Below is a small trained network, with its code and all its weights. Each question gives an input and a target symbol and asks what happens when units are switched off, that is, made to give their printed mean instead of their output.

import numpy as np


def w(rows, s, z=0):
    codes = np.array(rows[::2]) - 128.0
    scale = np.full(codes.shape[1], s)
    scale[-1] = z or s
    return codes * scale


def norm(h):
    return h / np.sqrt((h * h).mean(-1, keepdims=True) + 1e-5)


def softmax(a):
    e = np.exp(a - a.max(-1, keepdims=True))
    return e / e.sum(-1, keepdims=True)


def log_softmax(a):
    a = a - a.max(-1, keepdims=True)
    return a - np.log(np.exp(a).sum(-1, keepdims=True))


def net(x, mask):
    ids = ['Ξεηπστω'.index(c) for c in x.split()]
    T = len(ids)
    res = E[ids] + P[:T]
    u = 0
    for l in range(2):
        r = norm(res)
        for j in range(3):
            rows = slice(4 * j, 4 * j + 4)
            q, k, v = (r @ M[l][rows].T for M in (Q, K, V))
            z = softmax(np.where(np.tri(T) > 0, q @ k.T / 4**0.5, -1e9)) @ v
            o = O[l][rows]
            res = res + np.where(mask[u + j], z, o[:, -1]) @ o[:, :-1]
        u += 3
    return log_softmax(norm(res)[-1] @ U[:, :-1].T + U[:, -1])


Q, K, V, O = {}, {}, {}, {}
E = w([
[187,84,22,137,110,179,193],'Ξ',
[129,48,231,86,186,117,211],'ε',
[94,144,131,156,94,104,137],'η',
[155,115,103,181,170,62,147],'π',
[189,109,111,66,89,39,168],'σ',
[203,104,141,164,113,147,83],'τ',
[116,87,89,61,152,63,4],'ω',
],0.017)
P = w([
[43,244,143,155,115,172,132],'0',
[137,163,21,246,128,99,53],'1',
[124,132,40,247,128,87,78],'2',
[119,98,63,242,115,86,88],'3',
[118,75,77,243,120,83,117],'4',
[111,54,110,241,123,83,126],'5',
[120,46,121,220,133,61,129],'6',
[140,19,144,220,136,70,156],'7',
[152,3,178,211,140,51,173],'8',
[184,17,175,176,153,61,188],'9',
],0.0058)
Q[0] = w([
[104,160,168,172,176,125,164],'0.h0',
[122,205,135,62,29,112,75],'0.h0',
[68,152,209,45,52,161,139],'0.h0',
[201,167,88,218,54,186,119],'0.h0',
[160,110,126,162,138,146,187],'0.h1',
[100,182,166,149,179,161,138],'0.h1',
[88,152,105,118,142,178,71],'0.h1',
[124,155,94,116,232,121,132],'0.h1',
[148,162,147,123,100,150,147],'0.h2',
[170,10,63,195,179,99,107],'0.h2',
[156,171,122,116,176,129,99],'0.h2',
[145,104,123,130,94,89,77],'0.h2',
],0.011)
K[0] = w([
[180,142,79,56,153,79,180],'0.h0',
[117,224,86,117,80,194,51],'0.h0',
[82,241,143,28,125,205,124],'0.h0',
[94,25,89,135,32,96,114],'0.h0',
[92,93,133,95,138,101,54],'0.h1',
[175,179,84,115,198,193,66],'0.h1',
[151,255,156,169,189,151,169],'0.h1',
[131,230,195,208,75,134,67],'0.h1',
[158,94,151,163,146,123,149],'0.h2',
[98,255,133,51,94,210,143],'0.h2',
[208,70,79,84,150,148,116],'0.h2',
[90,169,161,87,105,165,86],'0.h2',
],0.0094)
V[0] = w([
[97,172,116,96,118,128,159],'0.h0',
[133,106,181,94,1,144,100],'0.h0',
[127,119,159,229,92,65,129],'0.h0',
[87,143,80,131,107,67,192],'0.h0',
[117,85,166,189,67,68,159],'0.h1',
[171,96,186,85,140,119,175],'0.h1',
[58,130,175,170,180,166,100],'0.h1',
[148,147,117,129,112,132,202],'0.h1',
[149,122,154,103,212,140,171],'0.h2',
[117,176,147,79,40,190,124],'0.h2',
[65,203,94,146,150,182,156],'0.h2',
[191,79,101,137,144,147,99],'0.h2',
],0.0098)
O[0] = w([
[82,154,96,96,142,119,170,65],'0.h0',
[212,218,143,76,209,184,140,77],'0.h0',
[155,142,206,154,104,113,109,254],'0.h0',
[129,129,142,93,79,104,164,164],'0.h0',
[149,157,164,158,129,106,170,198],'0.h1',
[114,121,105,159,255,118,132,109],'0.h1',
[84,106,153,112,90,166,118,56],'0.h1',
[117,153,119,184,149,122,155,125],'0.h1',
[70,133,103,179,114,141,96,53],'0.h2',
[149,124,96,94,236,146,132,143],'0.h2',
[115,56,150,107,102,152,143,149],'0.h2',
[157,187,113,134,106,149,142,104],'0.h2',
],0.0091,0.0093)
Q[1] = w([
[67,142,133,94,206,139,72],'1.h0',
[133,131,33,120,108,197,76],'1.h0',
[222,125,154,172,143,200,96],'1.h0',
[151,139,156,171,123,71,8],'1.h0',
[56,142,138,163,105,231,142],'1.h1',
[144,11,166,80,138,127,163],'1.h1',
[49,149,194,27,142,149,131],'1.h1',
[14,223,97,107,92,162,131],'1.h1',
[165,114,121,202,153,131,102],'1.h2',
[80,63,178,115,169,83,171],'1.h2',
[184,131,236,91,118,138,208],'1.h2',
[139,128,31,223,91,155,183],'1.h2',
],0.011)
K[1] = w([
[140,92,83,174,42,118,143],'1.h0',
[126,96,188,149,97,7,109],'1.h0',
[58,181,105,91,117,69,166],'1.h0',
[103,69,140,49,72,156,190],'1.h0',
[131,75,118,118,131,75,106],'1.h1',
[164,120,88,65,175,177,99],'1.h1',
[202,44,73,138,146,126,123],'1.h1',
[233,63,149,157,140,43,131],'1.h1',
[157,179,113,167,138,154,115],'1.h2',
[95,137,202,152,134,117,122],'1.h2',
[63,174,220,170,163,112,166],'1.h2',
[111,139,23,164,57,185,179],'1.h2',
],0.012)
V[1] = w([
[78,107,94,69,117,116,109],'1.h0',
[110,220,110,153,154,86,102],'1.h0',
[139,112,43,165,120,169,178],'1.h0',
[98,114,135,128,137,44,150],'1.h0',
[113,127,158,138,115,195,104],'1.h1',
[139,110,197,167,94,87,183],'1.h1',
[137,103,115,122,48,93,110],'1.h1',
[2,146,136,116,128,153,133],'1.h1',
[155,191,125,192,149,116,89],'1.h2',
[122,189,100,102,189,166,109],'1.h2',
[124,123,115,203,143,79,117],'1.h2',
[87,160,64,174,134,96,81],'1.h2',
],0.01)
O[1] = w([
[130,140,84,113,168,22,178,124],'1.h0',
[129,169,117,83,138,49,1,101],'1.h0',
[118,113,22,115,50,175,142,129],'1.h0',
[84,56,169,46,132,72,141,153],'1.h0',
[169,183,191,242,143,88,147,99],'1.h1',
[68,151,175,67,98,219,106,163],'1.h1',
[139,240,138,45,217,176,213,173],'1.h1',
[103,159,93,184,81,39,186,75],'1.h1',
[139,81,131,72,50,138,188,132],'1.h2',
[64,123,147,184,18,53,60,2],'1.h2',
[213,57,175,41,122,150,163,180],'1.h2',
[193,181,227,66,54,139,167,82],'1.h2',
],0.0066,0.0079)
U = w([
[140,113,22,123,76,190,180,140],'Ξ',
[58,103,161,191,31,63,135,51],'ε',
[33,108,134,139,217,163,130,241],'η',
[89,226,209,55,66,184,193,84],'π',
[98,105,106,2,107,114,33,245],'σ',
[184,179,168,197,125,188,59,116],'τ',
[161,235,104,120,167,29,168,52],'ω',
],0.0071,0.0011)

Each question gives the input, a string of symbols that net reads in full, and the target symbol t.
The units are the heads (4 rows each of Q, K, V and O). Each row of codes is followed by its name. A weight is (code - 128) times the scale printed after its matrix; where a second scale follows, it is the last column's (O and U).
mask holds one flag per head, layer by layer. A switched-off head (its flag False) gives its mean, the last column of its rows in O, instead of its output. The means were averaged over made-up inputs and are rounded, as every weight is.
A unit's drop is (log p(t) with every unit on - log p(t) with that unit switched off) / (log p(t) with every unit on - log p(t) with every unit switched off).
The circuit of an input: a set's keep is (log p(t) with only the set's units on - log p(t) with every unit switched off) / (log p(t) with every unit on - log p(t) with every unit switched off). Starting from all 6 units, units are removed one at a time, each time the one whose removal leaves the highest keep (on an exact tie, the one counted first), for as long as the keep stays at least 0.8.
circuit, biggest first: the units of the circuit, biggest drop first
unit that matters most: the unit with the biggest drop
which heads matter: for each layer, one digit per head in row order, 1 if its drop is at least 0.15 and else 0, layers parted by /
input η ε η Ξ, target η: circuit, biggest first : [0.h2 1.h2 1.h0]
input ω σ Ξ σ σ σ Ξ η η Ξ, target ω: circuit, biggest first : [0.h0 1.h0]
input η σ Ξ Ξ ω τ Ξ π τ, target η: which heads matter : 001 / 001
input Ξ Ξ Ξ π ε, target Ξ: circuit, biggest first : [1.h0 0.h0]
input π σ ε π Ξ ω π σ, target π: which heads matter : 001 / 011
input η ω ε σ, target η: unit that matters most : 0.h2
input π η η η τ, target π: circuit, biggest first : [1.h1 0.h1]
input π Ξ η σ τ ω π π ω, target π: circuit, biggest first : [1.h1 0.h2 0.h1]
input Ξ Ξ Ξ τ ε τ, target Ξ: which heads matter : 100 / 100
input π π η Ξ, target π: which heads matter : 000 / 010
input τ Ξ η Ξ π Ξ τ π σ, target τ: which heads matter : 100 / 110
input ω σ π π π Ξ ε ω σ ω, target ω: circuit, biggest first : [0.h1 1.h1]
input π ε ω ε τ Ξ Ξ π, target π: which heads matter : 001 / 011
input ε η π η σ π ω, target ε: which heads matter : 110 / 010
input σ σ τ ω τ Ξ, target σ: unit that matters most : 1.h0
input τ τ τ Ξ π σ ω ω π, target τ: circuit, biggest first : [1.h0 0.h2]
input τ π η π ω η, target τ: circuit, biggest first : [1.h0 0.h0]
input Ξ τ η ε η τ ε Ξ π ω, target Ξ: circuit, biggest first : [1.h0 0.h2]
input ω ω η Ξ σ Ξ ω Ξ τ ε, target ω: circuit, biggest first : [1.h1 0.h0 0.h2 1.h0]
input η η τ τ η σ, target η: circuit, biggest first : [0.h2 1.h2]
input Ξ τ Ξ τ, target Ξ: circuit, biggest first : [1.h0]
input τ ω η ε τ Ξ, target τ: circuit, biggest first : [0.h0 1.h0 1.h1]
input η τ η η Ξ σ η τ η η, target η: which heads matter : 001 / 001
input σ σ Ξ η τ η Ξ τ, target σ: which heads matter : 000 / 111
input Ξ τ τ ω π, target ε: which heads matter : 100 / 000
